Below is a small trained network, with its code and all its weights. Each question gives an input and a class and asks what happens when units are switched off, that is, made to give their printed mean instead of their output.

import numpy as np


def w(rows, s, z=0):
    codes = np.array(rows[::2]) - 128.0
    scale = np.full(codes.shape[1], s)
    scale[-1] = z or s
    return codes * scale


def f(y):
    return y / 2 * (1 + np.tanh(0.7978845608 * (y + 0.044715 * y**3)))


def log_softmax(a):
    a = a - a.max(-1, keepdims=True)
    return a - np.log(np.exp(a).sum(-1, keepdims=True))


def net(x, mask):
    res = np.array(x, float).reshape(1, 4) / 4 @ E
    y = f(res @ A[0][:, :-1].T + A[0][:, -1])
    res = res + np.where(mask, y, B[0][:, -1]) @ B[0][:, :-1]
    return log_softmax(res[-1] @ U[:, :-1].T + U[:, -1])


A, B = {}, {}
E = w([
[155,73,30],'x0',
[52,215,91],'x1',
[220,254,97],'x2',
[93,132,223],'x3',
],0.0061)
A[0] = w([
[110,162,199,138],'neuron 1',
[123,188,112,136],'neuron 2',
[107,213,79,143],'neuron 3',
[117,145,173,122],'neuron 4',
[99,178,239,91],'neuron 5',
[212,91,143,4],'neuron 6',
[91,42,141,157],'neuron 7',
[135,98,6,42],'neuron 8',
[21,58,147,202],'neuron 9',
[81,190,101,143],'neuron 10',
],0.015,0.0022)
B[0] = w([
[75,147,87,190],'neuron 1',
[119,188,172,172],'neuron 2',
[143,213,189,207],'neuron 3',
[97,137,106,158],'neuron 4',
[38,176,72,227],'neuron 5',
[199,56,167,155],'neuron 6',
[45,97,148,216],'neuron 7',
[154,124,5,195],'neuron 8',
[69,44,204,254],'neuron 9',
[144,146,196,182],'neuron 10',
],0.032,0.0084)
U = w([
[42,34,161,16],'0',
[90,120,181,254],'1',
[65,162,73,209],'2',
[167,134,1,47],'3',
[223,64,155,247],'4',
[162,203,178,24],'5',
],0.008,0.0025)

Each question gives the input, the list of numbers given to net, and the class t.
The units are the neurons (one row each of A and B). Each row of codes is followed by its name. A weight is (code - 128) times the scale printed after its matrix; where a second scale follows, it is the last column's (A, B and U).
mask holds one flag per neuron, in row order. A switched-off neuron (its flag False) gives its mean, the last column of its row in B, instead of its output. The means were averaged over made-up inputs and are rounded, as every weight is.
A unit's drop is (log p(t) with every unit on - log p(t) with that unit switched off) / (log p(t) with every unit on - log p(t) with every unit switched off).
The circuit of an input: a set's keep is (log p(t) with only the set's units on - log p(t) with every unit switched off) / (log p(t) with every unit on - log p(t) with every unit switched off). Starting from all 10 units, units are removed one at a time, each time the one whose removal leaves the highest keep (on an exact tie, the one counted first), for as long as the keep stays at least 0.8.
units of the circuit, in order: the units of the circuit, biggest drop first
unit that matters most: the unit with the biggest drop
top k neurons: the k neurons with the biggest drops, biggest first
drop of u: that unit's drop, to one decimal
input [8,-2,3,-5], class 3: unit that matters most	neuron 8
input [6,-5,0,3], class 4: top 3 neurons	neuron 5; neuron 9; neuron 6
input [-2,2,6,6], class 2: top 2 neurons	neuron 5; neuron 1
input [4,-8,0,1], class 4: units of the circuit, in order	neuron 6; neuron 5
input [8,-4,7,4], class 4: units of the circuit, in order	neuron 6; neuron 5
input [7,-3,8,4], class 4: units of the circuit, in order	neuron 5; neuron 6
input [4,7,3,-5], class 5: top 2 neurons	neuron 3; neuron 10
input [6,-2,-1,-1], class 3: units of the circuit, in order	neuron 8; neuron 9
input [1,-4,5,-5], class 3: units of the circuit, in order	neuron 9; neuron 8
input [-2,3,-1,4], class 2: top 4 neurons	neuron 5; neuron 7; neuron 6; neuron 1
input [6,8,4,-7], class 5: top 3 neurons	neuron 3; neuron 10; neuron 2
input [5,-6,6,-3], class 3: top 3 neurons	neuron 8; neuron 9; neuron 10
input [1,-3,1,2], class 4: top 2 neurons	neuron 5; neuron 9
input [5,1,-4,-8], class 3: units of the circuit, in order	neuron 8
input [-6,5,3,4], class 2: top 2 neurons	neuron 5; neuron 1
input [2,-7,0,-7], class 3: top 2 neurons	neuron 8; neuron 9
input [7,-2,7,-7], class 3: drop of neuron 8	0.9
input [-7,5,3,7], class 2: drop of neuron 5	0.3
input [-4,-5,1,-3], class 4: drop of neuron 7	0.1
input [5,2,-1,-2], class 3: unit that matters most	neuron 8
